Below are the code and all the weights of a small trained network. Each question names an input and a target symbol and asks about switching units off, where a switched-off unit gives its printed mean instead of its output.

import numpy as np


def w(rows, s, z=0):
    codes = np.array(rows[::2]) - 128.0
    scale = np.full(codes.shape[1], s)
    scale[-1] = z or s
    return codes * scale


def f(y):
    return y / 2 * (1 + np.tanh(0.7978845608 * (y + 0.044715 * y**3)))


def softmax(a):
    e = np.exp(a - a.max(-1, keepdims=True))
    return e / e.sum(-1, keepdims=True)


def log_softmax(a):
    a = a - a.max(-1, keepdims=True)
    return a - np.log(np.exp(a).sum(-1, keepdims=True))


def net(x, mask):
    ids = ['ΔΘΛΞΠβγεζημτφψω'.index(c) for c in x.split()]
    T = len(ids)
    res = E[ids] + P[:T]
    r = res
    for j in range(3):
        rows = slice(4 * j, 4 * j + 4)
        q, k, v = (r @ M[0][rows].T for M in (Q, K, V))
        z = softmax(np.where(np.tri(T) > 0, q @ k.T / 4**0.5, -1e9)) @ v
        o = O[0][rows]
        res = res + np.where(mask[j], z, o[:, -1]) @ o[:, :-1]
    y = f(res @ A[0][:, :-1].T + A[0][:, -1])
    res = res + np.where(mask[3:19], y, B[0][:, -1]) @ B[0][:, :-1]
    return log_softmax(res[-1] @ U[:, :-1].T + U[:, -1])


Q, K, V, O, A, B = {}, {}, {}, {}, {}, {}
E = w([
[80,235,135],'Δ',
[162,137,104],'Θ',
[115,250,111],'Λ',
[160,44,60],'Ξ',
[78,249,187],'Π',
[178,156,81],'β',
[130,18,169],'γ',
[138,55,126],'ε',
[149,146,68],'ζ',
[69,132,212],'η',
[144,253,145],'μ',
[177,147,84],'τ',
[198,122,82],'φ',
[183,136,98],'ψ',
[197,164,65],'ω',
],0.015)
P = w([
[49,132,2],'0',
[188,99,162],'1',
[195,100,174],'2',
[215,99,183],'3',
[213,104,188],'4',
[228,103,202],'5',
],0.0058)
Q[0] = w([
[187,86,157],'H0',
[112,141,169],'H0',
[70,132,102],'H0',
[109,120,120],'H0',
[200,115,80],'H1',
[150,118,101],'H1',
[196,121,68],'H1',
[203,135,100],'H1',
[142,48,107],'H2',
[119,147,183],'H2',
[73,48,165],'H2',
[42,91,254],'H2',
],0.02)
K[0] = w([
[174,117,145],'H0',
[122,180,144],'H0',
[50,122,114],'H0',
[114,112,171],'H0',
[125,120,41],'H1',
[145,127,53],'H1',
[104,129,20],'H1',
[118,131,60],'H1',
[169,69,94],'H2',
[149,195,193],'H2',
[169,5,203],'H2',
[188,132,244],'H2',
],0.017)
V[0] = w([
[14,121,81],'H0',
[88,158,109],'H0',
[107,163,115],'H0',
[70,142,192],'H0',
[108,98,133],'H1',
[164,117,203],'H1',
[47,113,104],'H1',
[213,127,151],'H1',
[115,178,152],'H2',
[155,47,147],'H2',
[207,77,12],'H2',
[31,45,179],'H2',
],0.011)
O[0] = w([
[211,96,173,50],'H0',
[171,136,182,125],'H0',
[149,152,164,142],'H0',
[185,126,116,25],'H0',
[161,142,168,95],'H1',
[192,154,81,24],'H1',
[20,155,217,150],'H1',
[231,70,64,91],'H1',
[64,172,61,177],'H2',
[232,123,161,3],'H2',
[127,20,207,121],'H2',
[254,252,171,22],'H2',
],0.007,0.0032)
A[0] = w([
[181,65,100,158],'N0',
[107,81,122,39],'N1',
[129,184,95,39],'N2',
[100,96,108,76],'N3',
[173,57,39,198],'N4',
[156,98,179,254],'N5',
[251,83,115,32],'N6',
[156,181,197,36],'N7',
[80,126,63,82],'N8',
[109,161,135,90],'N9',
[96,163,137,80],'N10',
[91,94,117,50],'N11',
[85,44,100,26],'N12',
[127,186,88,21],'N13',
[121,80,215,183],'N14',
[68,140,232,63],'N15',
],0.012,0.0087)
B[0] = w([
[204,128,104,180],'N0',
[245,84,172,154],'N1',
[106,89,139,181],'N2',
[141,135,172,156],'N3',
[180,255,100,199],'N4',
[106,144,58,226],'N5',
[9,23,195,162],'N6',
[139,192,173,157],'N7',
[128,167,187,199],'N8',
[151,102,145,152],'N9',
[166,117,144,159],'N10',
[159,108,185,158],'N11',
[178,118,208,209],'N12',
[93,63,140,182],'N13',
[95,92,79,246],'N14',
[151,122,78,177],'N15',
],0.01,0.011)
U = w([
[13,145,112,144],'Δ',
[100,130,92,254],'Θ',
[90,117,206,58],'Λ',
[84,103,11,104],'Ξ',
[90,171,33,105],'Π',
[134,111,151,129],'β',
[146,139,69,140],'γ',
[111,131,56,143],'ε',
[49,42,156,79],'ζ',
[162,156,35,120],'η',
[144,180,157,142],'μ',
[136,111,135,153],'τ',
[181,93,71,111],'φ',
[149,126,100,208],'ψ',
[165,106,187,45],'ω',
],0.013,0.012)

Each question gives the input, a string of symbols that net reads in full, and the target symbol t.
The units are the heads (4 rows each of Q, K, V and O) and the neurons (one row each of A and B). Each row of codes is followed by its name. A weight is (code - 128) times the scale printed after its matrix; where a second scale follows, it is the last column's (O, A, B and U).
mask holds one flag per unit, heads first, then neurons. A switched-off unit (its flag False) gives its mean, the last column of its rows in O or B, instead of its output. The means were averaged over made-up inputs and are rounded, as every weight is.
A unit's drop is (log p(t) with every unit on - log p(t) with that unit switched off) / (log p(t) with every unit on - log p(t) with every unit switched off).
most important unit: the unit with the biggest drop
top k neurons: the k neurons with the biggest drops, biggest first
which heads matter: for each layer, one digit per head in row order, 1 if its drop is at least 0.15 and else 0, layers parted by /
drop of u: that unit's drop, to one decimal
input ω ε ω, target ω: top 2 neurons : [N12 N1]
input μ ζ η τ Π τ, target μ: which heads matter : 011
input η Ξ η ζ ζ ψ, target η: which heads matter : 110
input ω ζ ζ ψ, target ω: which heads matter : 101
input ζ η τ, target ζ: which heads matter : 011
input Δ ζ Θ ζ, target Δ: which heads matter : 001
input ζ τ Δ η Π ω, target ζ: most important unit : H1
input ω Π ζ τ ζ ζ, target ω: top 3 neurons : [N12 N1 N11]
input Ξ ζ τ η, target μ: top 3 neurons : [N14 N7 N5]
input Λ Π ψ, target Λ: top 2 neurons : [N8 N12]
input μ Λ ζ, target μ: top 2 neurons : [N4 N8]
input Δ Ξ τ Ξ η, target μ: top 2 neurons : [N7 N14]
input Π ζ ζ ψ, target Π: top 2 neurons : [N4 N12]
input Δ ζ ω μ, target Δ: drop of N0 : 0.1
input Δ ε Δ ζ φ, target Δ: drop of N4 : 0.0
input ζ Λ Π Ξ β, target ζ: drop of H2 : 0.7
